Here is a tiny trained network, its code and every weight. The questions are about switching its units off for an input and a target symbol, where a switched-off unit gives its printed mean instead of its output.

import numpy as np


def w(rows, s, z=0):
    codes = np.array(rows[::2]) - 128.0
    scale = np.full(codes.shape[1], s)
    scale[-1] = z or s
    return codes * scale


def f(y):
    return np.maximum(y, 0)


def softmax(a):
    e = np.exp(a - a.max(-1, keepdims=True))
    return e / e.sum(-1, keepdims=True)


def log_softmax(a):
    a = a - a.max(-1, keepdims=True)
    return a - np.log(np.exp(a).sum(-1, keepdims=True))


def net(x, mask):
    ids = ['αβγεζηθλμξπτφψω'.index(c) for c in x.split()]
    T = len(ids)
    res = E[ids] + P[:T]
    u = 0
    for l in range(2):
        r = res
        for j in range(2):
            rows = slice(3 * j, 3 * j + 3)
            q, k, v = (r @ M[l][rows].T for M in (Q, K, V))
            z = softmax(np.where(np.tri(T) > 0, q @ k.T / 3**0.5, -1e9)) @ v
            o = O[l][rows]
            res = res + np.where(mask[u + j], z, o[:, -1]) @ o[:, :-1]
        u += 2
        y = f(res @ A[l][:, :-1].T + A[l][:, -1])
        res = res + np.where(mask[u : u + 4], y, B[l][:, -1]) @ B[l][:, :-1]
        u += 4
    return log_softmax(res[-1] @ U[:, :-1].T + U[:, -1])


Q, K, V, O, A, B = {}, {}, {}, {}, {}, {}
E = w([
[75,100,147,182,188,88,30,152],'α',
[99,61,169,131,75,103,76,127],'β',
[155,60,132,136,132,138,159,84],'γ',
[171,122,86,129,140,174,124,116],'ε',
[222,168,114,180,134,126,155,95],'ζ',
[150,164,117,143,137,54,188,85],'η',
[155,140,217,137,142,101,139,117],'θ',
[118,137,172,139,156,132,9,152],'λ',
[67,115,132,180,89,77,80,81],'μ',
[120,175,148,158,179,158,177,170],'ξ',
[71,157,130,150,178,109,38,157],'π',
[117,177,116,207,189,155,185,125],'τ',
[114,174,121,125,98,147,2,115],'φ',
[169,124,84,97,176,168,122,111],'ψ',
[93,146,170,167,101,168,163,98],'ω',
],0.011)
P = w([
[176,149,58,222,108,115,30,244],'0',
[141,146,86,178,125,125,58,188],'1',
[120,140,95,147,120,125,73,164],'2',
[110,143,114,141,143,127,83,137],'3',
[112,167,148,151,147,116,86,110],'4',
[101,163,154,139,159,117,89,86],'5',
[90,163,170,124,165,115,98,65],'6',
[77,163,184,106,175,124,108,43],'7',
[65,151,195,86,188,129,117,22],'8',
[53,146,208,76,187,125,123,2],'9',
],0.0049)
Q[0] = w([
[216,127,102,53,97,116,224,148],'L0H1',
[135,13,63,66,87,188,113,178],'L0H1',
[137,130,181,122,139,79,1,112],'L0H1',
[156,27,88,43,73,207,149,186],'L0H2',
[132,144,167,144,171,193,219,157],'L0H2',
[122,56,182,129,204,132,79,184],'L0H2',
],0.027)
K[0] = w([
[161,158,113,176,198,150,94,198],'L0H1',
[175,82,90,179,72,79,130,216],'L0H1',
[111,84,205,127,123,65,175,86],'L0H1',
[166,108,59,148,132,125,124,251],'L0H2',
[140,147,160,206,188,154,164,134],'L0H2',
[133,62,156,125,129,81,204,150],'L0H2',
],0.03)
V[0] = w([
[38,172,108,176,60,142,171,145],'L0H1',
[118,254,102,66,139,174,78,125],'L0H1',
[99,120,37,134,217,83,163,88],'L0H1',
[57,114,134,86,172,101,112,189],'L0H2',
[142,97,140,146,120,218,111,99],'L0H2',
[102,70,107,196,126,133,122,89],'L0H2',
],0.019)
O[0] = w([
[39,94,72,160,236,172,143,54,205],'L0H1',
[131,1,108,251,57,114,159,170,72],'L0H1',
[139,211,11,183,130,172,69,204,105],'L0H1',
[84,115,125,128,154,2,216,142,140],'L0H2',
[101,73,97,100,124,198,130,155,122],'L0H2',
[128,124,61,74,49,138,123,79,253],'L0H2',
],0.0091,0.0077)
A[0] = w([
[113,165,207,125,211,167,202,226,48],'L0N1',
[117,167,139,240,138,152,131,161,127],'L0N2',
[214,81,150,89,152,179,246,110,66],'L0N3',
[119,182,159,163,56,167,236,189,1],'L0N4',
],0.014,0.0034)
B[0] = w([
[149,17,105,214,1,249,80,73,199],'L0N1',
[234,79,119,92,254,88,63,130,251],'L0N2',
[124,234,123,173,252,67,140,173,234],'L0N3',
[15,159,29,103,131,81,98,65,152],'L0N4',
],0.0084,0.003)
Q[1] = w([
[84,95,212,70,107,98,92,199],'L1H1',
[202,122,172,138,172,161,162,164],'L1H1',
[127,209,114,141,97,92,67,195],'L1H1',
[136,131,153,79,143,148,75,107],'L1H2',
[153,163,23,90,140,163,198,131],'L1H2',
[151,137,216,143,94,188,143,255],'L1H2',
],0.021)
K[1] = w([
[148,103,211,30,75,108,155,194],'L1H1',
[179,124,171,143,162,141,140,172],'L1H1',
[117,169,142,81,88,112,17,189],'L1H1',
[145,204,172,87,88,135,122,115],'L1H2',
[164,121,3,73,124,104,99,119],'L1H2',
[219,135,182,171,183,208,156,212],'L1H2',
],0.019)
V[1] = w([
[168,132,103,117,77,48,173,74],'L1H1',
[213,18,63,53,3,66,114,13],'L1H1',
[168,19,196,44,159,193,165,135],'L1H1',
[195,211,187,251,103,110,177,33],'L1H2',
[33,134,184,206,141,113,29,190],'L1H2',
[233,196,182,251,95,134,159,6],'L1H2',
],0.0064)
O[1] = w([
[129,136,136,170,135,96,141,83,148],'L1H1',
[174,92,131,192,119,114,109,2,253],'L1H1',
[187,70,207,75,123,118,123,131,22],'L1H1',
[129,197,168,182,173,171,134,129,114],'L1H2',
[69,161,134,143,92,125,183,151,135],'L1H2',
[133,198,176,207,171,195,139,105,121],'L1H2',
],0.0066,0.0054)
A[1] = w([
[93,160,166,137,86,85,68,126,96],'L1N1',
[75,93,162,143,134,99,61,172,3],'L1N2',
[220,193,94,99,109,121,207,121,95],'L1N3',
[188,119,69,121,149,177,253,96,104],'L1N4',
],0.018,0.0028)
B[1] = w([
[105,154,173,115,104,117,52,231,254],'L1N1',
[120,118,162,145,155,202,254,145,170],'L1N2',
[220,198,85,150,27,133,209,17,154],'L1N3',
[36,62,200,45,81,155,236,253,169],'L1N4',
],0.0077,0.0092)
U = w([
[66,175,141,163,124,5,146,254,102],'α',
[120,86,234,38,166,35,79,87,121],'β',
[119,143,132,64,73,182,39,235,63],'γ',
[190,184,125,128,194,92,150,123,106],'ε',
[168,70,93,148,96,96,85,185,154],'ζ',
[159,145,111,78,250,146,105,193,119],'η',
[108,167,227,185,144,182,88,153,125],'θ',
[88,84,174,164,76,86,141,202,133],'λ',
[21,150,57,180,178,133,11,51,208],'μ',
[190,133,133,71,119,231,113,86,65],'ξ',
[107,128,134,182,220,18,205,145,47],'π',
[127,145,121,132,37,106,207,150,175],'τ',
[140,10,130,174,82,184,84,154,179],'φ',
[124,213,163,73,211,94,200,104,5],'ψ',
[28,114,176,41,167,232,222,124,207],'ω',
],0.0039,0.0021)

Each question gives the input, a string of symbols that net reads in full, and the target symbol t.
The units are the heads (3 rows each of Q, K, V and O) and the neurons (one row each of A and B). Each row of codes is followed by its name. A weight is (code - 128) times the scale printed after its matrix; where a second scale follows, it is the last column's (O, A, B and U).
mask holds one flag per unit, layer by layer, with each layer's heads first. A switched-off unit (its flag False) gives its mean, the last column of its rows in O or B, instead of its output. The means were averaged over made-up inputs and are rounded, as every weight is.
A unit's drop is (log p(t) with every unit on - log p(t) with that unit switched off) / (log p(t) with every unit on - log p(t) with every unit switched off).
The circuit of an input: a set's keep is (log p(t) with only the set's units on - log p(t) with every unit switched off) / (log p(t) with every unit on - log p(t) with every unit switched off). Starting from all 12 units, units are removed one at a time, each time the one whose removal leaves the highest keep (on an exact tie, the one counted first), for as long as the keep stays at least 0.8.
circuit, biggest first: the units of the circuit, biggest drop first
unit that matters most: the unit with the biggest drop
top k neurons: the k neurons with the biggest drops, biggest first
top k neurons in layer l: the k neurons of layer l with the biggest drops, biggest first
which heads matter: for each layer, one digit per head in row order, 1 if its drop is at least 0.15 and else 0, layers parted by /
input β μ α γ, target ψ: which heads matter => 10 / 00
input λ α λ φ θ η φ, target η: circuit, biggest first => (L0H1, L0H2, L0N2, L1H1)
input α β μ μ μ β γ, target ω: which heads matter => 01 / 00
input μ θ θ λ, target θ: which heads matter => 11 / 01
input μ φ β μ π, target μ: unit that matters most => L0H2
input θ α α π α η θ α α, target θ: circuit, biggest first => (L1H2, L0H2, L0H1, L0N1)
input β α μ μ β ψ μ ω α, target ω: circuit, biggest first => (L0H1, L1H1, L1N2, L0H2)
input π φ λ, target λ: which heads matter => 11 / 00
input μ λ γ λ μ α μ μ θ, target θ: top 2 neurons => (L0N1, L0N3)
input α ψ ω ξ τ ε μ η, target τ: circuit, biggest first => (L1N3, L1N4, L0H2, L0H1)
input θ μ γ μ ψ μ μ η μ ζ, target τ: circuit, biggest first => (L1N3, L0H1, L1N4)
input μ ψ α λ μ β ξ, target φ: which heads matter => 01 / 00
input μ ξ π φ μ τ β π, target β: circuit, biggest first => (L0H1, L1H1)
input β μ λ ε, target ψ: circuit, biggest first => (L0H1, L0N3, L1N3)
input θ α θ μ φ θ ξ, target π: top 2 neurons in layer 0 => (L0N3, L0N4)
input θ π λ θ τ β β η, target ε: top 2 neurons => (L0N2, L1N3)
input ζ ξ θ θ α β ω ξ, target ω: which heads matter => 10 / 00
input λ α λ α τ α ω ζ, target ω: unit that matters most => L1N4
input μ η γ, target ω: which heads matter => 10 / 00
input μ α θ, target θ: circuit, biggest first => (L0H2, L1H2, L0N1, L0H1)
input μ θ β τ, target η: circuit, biggest first => (L0H1, L0N2, L1H1)
input λ γ φ, target γ: circuit, biggest first => (L0H1, L1N1)
input α α μ α γ, target τ: circuit, biggest first => (L0H1, L1N3, L0H2, L1N4)
input μ α α α ψ, target τ: circuit, biggest first => (L1N3, L0H1, L0H2, L1N4)
input ε ξ π, target π: top neuron in layer 1 => (L1N2)
input μ ζ μ μ η π, target η: circuit, biggest first => (L0H1, L0N2, L1H1, L0H2)
input γ π ψ, target ξ: circuit, biggest first => (L0H1, L1N3)
input μ μ β θ ζ φ, target θ: top neuron in layer 0 => (L0N1)
